[103 110 144 152 107  99] --> 107

[[149 140 130 114]
 [120 128 129 109]
 [139 125 123 111]] --> 130

[[143 110 127 140 119]
 [158 135 144 120 111]
 [117 122 100 117 112]] --> 140

[128 136 107 138 112] --> 138

[[131 114 104 103]
 [126 129 131 128]
 [130 130 132 133]] --> 104

[127 115 131 107] --> 131

[[117 128 126 137]
 [132 101 158 127]] --> 126

[131 134 150 141 141 129] --> 141

[ 99 133 116 137] --> 116
---
106  130  136  134 | 130

139  138  119  147  143  125
119  111  138  110  119  132
130  142  123  151  120  120
| 138

107  112  150  129 | 112

130  156  128  147  128  130
142  149  113  133  108  120
133  132  142  127  117  141
| 156

125  143  149  128  138  104  130
101  118  125  126  130  137  136
151  142  107  144  133  133  128
| 143

152  135  117  115 | 135

107  128  131  129  127  136  125 | 128
---
[[134 122 128 144 132 120 134]
 [123 131 124 118 131 131 113]
 [122 133 114 144 131 122 120]
 [135 125 123 134 141 132 123]
 [118 134 133 112 151 131 125]
 [122 126 120 113 129 134 135]
 [118 122 116 129 121 124 129]
 [146 121 118 122 109 141 123]
 [124 139 140 141 123 121 104]]	134

[[111 101 132 135 127 123 125 132 127 136]
 [131 128 128 133 128 128 129 140 117 121]
 [141 142 130 122 134 132 140 130 128 126]
 [131 129 130 126 131 122 137 142 117 119]
 [132 133 145 133 130 143 138 140 118 126]
 [139 134 144 129 135 154 139 117 138 122]
 [117 113 136 130 121 140 126 119 136 141]
 [132 129 126 122 125 128 139 141 124 133]
 [121 119 134 134 126 129 128 136 114 139]
 [128 133 136 129 135 117 146 134 119 125]]	111

[[124 121 133 135 141 134 141 129 126 144]
 [141 145 133 126 124 120 134 142 129 135]
 [127 132 126 142 106 121 125 126 109 129]
 [123 133 125 122 121 132 122 128 132 130]
 [127 134 139 125 129 124 137 140 125 129]
 [133 135 123 124 117 134 149 135 127 133]
 [115 113 120 122 134 124 121 123 133 122]
 [130 120 119 122 121 138 121 114 139 118]
 [146 130 135 124 143 149 127 117 121 123]]	124

[[123 125 152 126 130 122 117 116 135 121]
 [118 145 135 120 136 127 131 128 127 118]
 [136 122 111 135 123 133 134 134 125 136]
 [141 114 117 137 119 131 126 137 123 139]
 [131 133 111 128 128 133 134 140 120 131]
 [136 118 111 135 121 131 131 134 127 136]
 [136 118 106 135 121 133 134 140 123 139]
 [123 141 106 124 134 133 143 140 120 129]
 [131 129 106 131 128 134 140 137 122 134]]	123

[[121 130 130 129 116 121]
 [143 132 129 130 120 135]
 [133 136 129 128 107 127]
 [130 121 127 126 123 125]
 [138 112 112 112 130 135]]	121

[[129 128 129 131 127 127 129 127 124 129 129 122 116 117]
 [129 130 129 130 129 115 115 118 125 136 131 126 135 134]
 [126 119 142 121 123 127 129 119 132 130 131 126 122 125]
 [129 127 129 118 138 143 129 144 122 129 125 126 119 122]
 [131 133 128 131 138 132 144 125 121 130 125 129 122 134]
 [128 130 137 131 130 127 129 112 123 133 125 126 122 134]
 [119 130 129 131 119 127 120 118 136 130 128 132 144 134]
 [129 130 129 131 130 110 106 102 123 149 125 125 133 142]
 [133 130 129 131 140 129 131 129 120 130 125 125 118 131]
 [129 133 123 135 135 142 143 140 123 120 115 136 126 134]]	129
---
[[119 118 126 122 138 156]
 [130 130 128 130 126 124]
 [131 131 129 131 125 120]] -> 125

[142 128 157 122 123] -> 122

[[141 113  98 145 118 132]
 [127 105 137 110 139 102]
 [120 104 122 126 125 139]] -> 125

[ 98 117 152 131 128 126 145] -> 126

[[150 126 115 104 132 116]
 [116 134 130 127 100 108]
 [135 129 132  99 123 111]] -> 123

[[132 107 144  99 113]
 [139 134 133 147 129]] -> 147

[128 131 121 146 155 134] -> 155

[[125 133 125 121]
 [137 153 114 123]
 [129 136 111 130]] -> 111

[[118 121 122 121 149 124]
 [127 140 127 132 117 140]
 [123 114 125 124 148 115]] -> 148

[[119 126 157 127 121 125 134]
 [115 127 116 147 130 133 137]
 [144 125  99 127 133 135 118]] -> 135
---
[150 141 115 100 143] value 141

[153 128 129 151 155 118 139] value 139

[[121 113 126 135 142]
 [108 111  98 139 124]
 [118 125 149 126 138]] value 125

[121 141 117 143 158] value 141

[128 121 135 151 129] value 129

[140 109 123 119 157 118 134] value 123

[126 133 128 101 129] value 128

[[143 116 145 135 113 128 131]
 [151 140 130 141 141 117 144]
 [104 125 142 118 113 142 117]] value 131
---
[153 158 100 135] -> 158
[136 137 122 129 153 113 116] -> 137
[ 99 117 140 133] -> 117
[138 153 147 144] -> 153
[143 140 126 105 153] -> 140
[154 111 113 146 121 137 115] -> 111
[131 145 138 148 107 127 104] -> 145
---
array([156, 143, 116, 138, 126, 133, 107]) result: 156
array([121, 131, 139, 124, 153]) result: 121
array([141, 132, 124, 150, 113]) result: 141
array([113, 132, 138,  99, 135]) result: 113
array([138, 124, 122, 117, 150, 116, 130]) result: 138
array([104, 145, 139, 155]) result: 104
array([122, 154, 118, 112]) result: 122
---
[[137 130 140 130 140 148 150]
 [134 120 135 106 151 143 116]] -> 143

[127 122 120 128 104] -> 128

[134 116 136 104] -> 136

[[129 128 129 150 127 140 130]
 [128 128 129 149 127 140 131]] -> 140

[[110 122 121 132]
 [114 128  99 146]] -> 99

[137 113 128 156] -> 128
---
[119 123 120 106 154 111 102] value 154

[[145 120 152 131]
 [137 118 136 119]] value 118

[[139 126 126 128 129 146 131]
 [133 127 106 130 124 142 125]] value 124

[127 124 154 131] value 124

[[115 131 158 112]
 [126 140 121 135]
 [110 129 137 132]] value 129

[113 107 154 114 117 147 123] value 117

[117 103 116 156] value 103

[[130 124 117 123 146]
 [131 121 110 121 155]] value 110
---
[[112 110 136 153]
 [111 150 141 111]] → 111

[[129 109 121 130 117 125]
 [110 144 155 120 140 126]] → 126

[[118 122 118 150]
 [114 145 130 118]] → 118

[[157 129 151 128]
 [127 146 127 124]] → 124

[[127 135 114 131 126]
 [107 123 137 138 119]] → 119

[[ 99 131 131 127]
 [126 130 129 130]] → 130

[[151 102 128 127 128]
 [143 108 128 126 126]] → 126

[[142 116 108 146]
 [113 141 150 105]] → 105

[[124 104 136 121 114 100]
 [122 126 130 120 116 120]] → 120
---
[[125 103 120 138 138]
 [118 110 126 140 123]] ==> 120

[[111 115 125  98]
 [118 126 120 127]] ==> 125

[[134 129 122 127 126 128]
 [117 116 126 150 126 126]] ==> 122

[[129 128 122 120 127 123]
 [133 138 125 107 121 115]] ==> 122

[[152 103 137 129]
 [151 101 135 129]] ==> 137

[[130 137 157 117]
 [117 125 157 140]] ==> 157
---
[[110 136 135 130 126 136 134]
 [118 106 132 114 113 133 131]
 [116 122 122 118 130 132 144]] -> 130

[135 106 115 132] -> 106

[[117 114 105 125]
 [122 139 128 124]
 [116 129 137 141]] -> 129

[[124 138 119 123 118 129 124]
 [129 134 131 128 154 126 124]
 [130 126 115 126 127 127 136]] -> 127

[144 151 153 142 116] -> 153

[150 125 124 125 127 131] -> 125
---
128  111  122  121  136  105  144 >> 121
128  106  132  108  132  116  120 >> 108
156  118  107  123   99  137  142 >> 123
132  128  104  120  129  110  135 >> 120
119  126  128  129  101  117  143 >> 129
144  114  106  122  117  121  121 >> 122
137  104  138  140  143  110  139 >> 140
118  146  157  139  144  116  128 >> 139
153  120  127  123  123  132  129 >> 123
---
147	114	129	101	149 >> 114
127	158	145	136 >> 158
119	131	106	126	124	121 >> 131
102	106	130	122	111	102	100 >> 106
106	127	140	135	123	128 >> 127
120	145	104	112 >> 145
116	137	106	116 >> 137
157	139	116	125	122	103	137 >> 139
